Here is a tiny trained network, its code and every weight. The questions are about switching its units off for an input and a target symbol, where a switched-off unit gives its printed mean instead of its output.

import numpy as np


def w(rows, s, z=0):
    codes = np.array(rows[::2]) - 128.0
    scale = np.full(codes.shape[1], s)
    scale[-1] = z or s
    return codes * scale


def f(y):
    return np.maximum(y, 0)


def softmax(a):
    e = np.exp(a - a.max(-1, keepdims=True))
    return e / e.sum(-1, keepdims=True)


def log_softmax(a):
    a = a - a.max(-1, keepdims=True)
    return a - np.log(np.exp(a).sum(-1, keepdims=True))


def net(x, mask):
    ids = ['βγδζθλμξφ'.index(c) for c in x.split()]
    T = len(ids)
    res = E[ids] + P[:T]
    u = 0
    for l in range(2):
        q, k, v = (res @ M[l].T for M in (Q, K, V))
        z = softmax(np.where(np.tri(T) > 0, q @ k.T / 2**0.5, -1e9)) @ v
        res = res + np.where(mask[u], z, O[l][:, -1]) @ O[l][:, :-1]
        u += 1
        y = f(res @ A[l][:, :-1].T + A[l][:, -1])
        res = res + np.where(mask[u : u + 16], y, B[l][:, -1]) @ B[l][:, :-1]
        u += 16
    return log_softmax(res[-1] @ U[:, :-1].T + U[:, -1])


Q, K, V, O, A, B = {}, {}, {}, {}, {}, {}
E = w([
[80,113,132,121,125,5],'β',
[136,137,69,230,86,62],'γ',
[91,151,160,140,101,101],'δ',
[118,174,98,97,197,62],'ζ',
[107,129,63,144,181,45],'θ',
[109,83,60,112,151,126],'λ',
[49,63,119,135,175,120],'μ',
[129,158,143,119,177,193],'ξ',
[49,134,185,123,255,128],'φ',
],0.0091)
P = w([
[164,189,70,146,52,141],'0',
[97,191,157,253,146,54],'1',
[75,150,105,105,94,168],'2',
[206,65,162,88,61,94],'3',
[166,144,139,246,194,103],'4',
[46,147,114,44,126,148],'5',
[174,64,168,21,122,101],'6',
[234,95,120,212,224,137],'7',
],0.0065)
Q[0] = w([
[159,188,162,176,93,6],'0.h1',
[210,117,75,114,85,191],'0.h1',
],0.014)
K[0] = w([
[237,153,228,76,122,2],'0.h1',
[104,77,130,196,210,112],'0.h1',
],0.012)
V[0] = w([
[170,181,121,251,253,113],'0.h1',
[85,74,151,217,183,139],'0.h1',
],0.0033)
O[0] = w([
[7,120,206,196,152,76,255],'0.h1',
[70,164,117,150,91,164,135],'0.h1',
],0.0021,0.0004)
A[0] = w([
[183,88,198,194,130,118,10],'0.n1',
[159,156,235,67,156,136,37],'0.n2',
[220,94,118,249,181,96,132],'0.n3',
[130,37,179,201,88,101,100],'0.n4',
[82,209,187,131,52,163,122],'0.n5',
[72,9,38,165,123,178,108],'0.n6',
[141,254,166,90,125,111,165],'0.n7',
[197,88,66,31,48,156,159],'0.n8',
[130,105,82,90,110,245,5],'0.n9',
[44,127,124,48,98,133,93],'0.n10',
[118,88,172,140,139,17,55],'0.n11',
[214,209,204,156,97,130,148],'0.n12',
[67,44,255,168,137,165,33],'0.n13',
[140,69,117,191,58,100,59],'0.n14',
[214,59,152,89,102,106,93],'0.n15',
[101,93,85,205,52,195,70],'0.n16',
],0.0073,0.0025)
B[0] = w([
[105,145,161,89,127,105,144],'0.n1',
[197,72,125,116,100,140,149],'0.n2',
[55,51,199,111,133,126,252],'0.n3',
[104,108,77,117,184,128,177],'0.n4',
[108,82,223,171,122,114,173],'0.n5',
[138,185,199,97,122,42,186],'0.n6',
[95,58,64,147,149,158,205],'0.n7',
[198,8,116,139,117,100,175],'0.n8',
[119,47,139,169,135,153,139],'0.n9',
[118,124,121,72,77,166,184],'0.n10',
[171,66,125,153,106,165,201],'0.n11',
[174,45,57,126,144,127,175],'0.n12',
[213,131,45,116,151,121,167],'0.n13',
[174,172,85,118,122,168,152],'0.n14',
[138,182,131,141,155,178,162],'0.n15',
[186,202,127,111,109,154,142],'0.n16',
],0.015,0.003)
Q[1] = w([
[117,6,188,125,231,99],'1.h1',
[179,88,116,68,94,111],'1.h1',
],0.021)
K[1] = w([
[123,82,185,2,172,183],'1.h1',
[40,74,77,85,57,106],'1.h1',
],0.018)
V[1] = w([
[137,115,141,160,153,249],'1.h1',
[110,73,159,179,8,117],'1.h1',
],0.019)
O[1] = w([
[53,108,68,89,71,132,245],'1.h1',
[140,130,169,8,199,144,252],'1.h1',
],0.012,0.0031)
A[1] = w([
[247,169,100,160,74,125,72],'1.n1',
[209,61,124,155,116,133,133],'1.n2',
[81,142,175,86,168,139,83],'1.n3',
[142,199,27,141,189,213,117],'1.n4',
[126,153,132,69,101,142,45],'1.n5',
[114,165,58,132,80,130,15],'1.n6',
[124,205,91,58,46,128,122],'1.n7',
[60,232,255,126,67,116,104],'1.n8',
[163,134,166,139,183,171,2],'1.n9',
[75,197,176,136,163,40,135],'1.n10',
[28,244,133,147,205,141,156],'1.n11',
[130,131,114,237,132,123,156],'1.n12',
[100,188,194,245,192,137,111],'1.n13',
[4,171,177,138,147,190,87],'1.n14',
[95,90,201,225,210,122,87],'1.n15',
[27,184,105,175,138,143,47],'1.n16',
],0.0098,0.0049)
B[1] = w([
[108,102,112,128,5,157,168],'1.n1',
[93,205,127,162,201,132,225],'1.n2',
[144,109,152,162,86,195,237],'1.n3',
[170,117,47,83,129,123,141],'1.n4',
[90,115,96,146,119,129,178],'1.n5',
[67,138,175,67,124,73,168],'1.n6',
[183,163,115,147,169,149,180],'1.n7',
[206,195,66,92,80,109,154],'1.n8',
[132,95,181,144,61,56,194],'1.n9',
[148,123,134,191,189,147,173],'1.n10',
[40,185,101,112,115,78,156],'1.n11',
[185,60,145,122,184,115,230],'1.n12',
[41,110,176,179,147,200,198],'1.n13',
[143,103,171,144,149,22,211],'1.n14',
[145,189,61,61,60,112,254],'1.n15',
[168,138,111,187,86,195,190],'1.n16',
],0.021,0.0067)
U = w([
[73,167,109,154,2,169,10],'β',
[91,142,34,25,107,97,230],'γ',
[222,80,64,194,111,140,88],'δ',
[68,156,148,161,238,146,251],'ζ',
[119,75,169,87,96,210,116],'θ',
[181,153,140,59,42,39,124],'λ',
[20,64,154,155,110,24,127],'μ',
[208,169,109,99,164,141,205],'ξ',
[193,119,213,133,196,84,77],'φ',
],0.0045,0.0023)

Each question gives the input, a string of symbols that net reads in full, and the target symbol t.
The units are the heads (2 rows each of Q, K, V and O) and the neurons (one row each of A and B). Each row of codes is followed by its name. A weight is (code - 128) times the scale printed after its matrix; where a second scale follows, it is the last column's (O, A, B and U).
mask holds one flag per unit, layer by layer, with each layer's heads first. A switched-off unit (its flag False) gives its mean, the last column of its rows in O or B, instead of its output. The means were averaged over made-up inputs and are rounded, as every weight is.
A unit's drop is (log p(t) with every unit on - log p(t) with that unit switched off) / (log p(t) with every unit on - log p(t) with every unit switched off).
The circuit of an input: a set's keep is (log p(t) with only the set's units on - log p(t) with every unit switched off) / (log p(t) with every unit on - log p(t) with every unit switched off). Starting from the 12 units with the biggest drops (on a tie, the unit counted first), units are removed one at a time, each time the one whose removal leaves the highest keep (on an exact tie, the one counted first), for as long as the keep stays at least 0.8.
units of the circuit, in order: the units of the circuit, biggest drop first
unit that matters most: the unit with the biggest drop
top k neurons: the k neurons with the biggest drops, biggest first
top k neurons in layer l: the k neurons of layer l with the biggest drops, biggest first
input λ λ μ ξ ζ δ φ μ, target δ: top neuron in layer 0 => 0.n13
input μ μ θ, target ζ: top 3 neurons => 1.n13, 1.n10, 0.n3
input γ ζ ζ ζ β, target γ: top 4 neurons => 1.n15, 0.n11, 0.n3, 0.n6
input θ δ δ ξ δ λ, target φ: top 3 neurons in layer 0 => 0.n6, 0.n8, 0.n10
input ξ μ ξ δ λ, target μ: top 3 neurons => 1.n14, 0.n10, 0.n3
input δ δ ζ λ θ ζ θ λ, target β: top 4 neurons => 1.n15, 0.n3, 0.n6, 1.n13
input δ β μ, target ξ: top 4 neurons => 0.n6, 1.n8, 1.n7, 1.n10
input μ λ δ θ θ μ γ δ, target ζ: units of the circuit, in order => 1.n13, 1.h1, 0.n6
input ξ δ φ μ ξ μ ξ, target β: top 3 neurons => 1.n1, 0.n10, 0.n6
input λ δ φ δ, target μ: top 4 neurons => 1.n6, 0.n10, 0.n3, 1.n1
input μ δ μ ξ θ, target μ: units of the circuit, in order => 1.h1, 0.n3
input μ φ ζ θ θ δ ξ, target θ: units of the circuit, in order => 1.h1, 0.n10, 0.n5, 1.n3
input δ μ β δ φ, target δ: units of the circuit, in order => 1.h1, 0.n3, 0.n13, 1.n12
input ξ δ δ ξ, target θ: units of the circuit, in order => 1.h1, 0.n5, 1.n3, 0.n10
input φ δ γ δ θ δ λ, target θ: unit that matters most => 1.h1
input ζ θ γ, target β: top 4 neurons => 0.n6, 0.n11, 0.n16, 1.n13
input ζ φ φ β δ, target δ: top 2 neurons => 1.n12, 1.n16
input μ γ ξ ξ γ φ γ ξ, target δ: units of the circuit, in order => 1.h1, 1.n12
input φ δ λ, target φ: top 2 neurons => 0.n8, 0.n6
input ξ μ γ ζ δ μ φ, target β: top 2 neurons in layer 0 => 0.n10, 0.n6
input μ θ λ ζ μ ξ, target μ: units of the circuit, in order => 1.n14, 1.h1
input μ β λ δ ζ, target β: unit that matters most => 1.n15
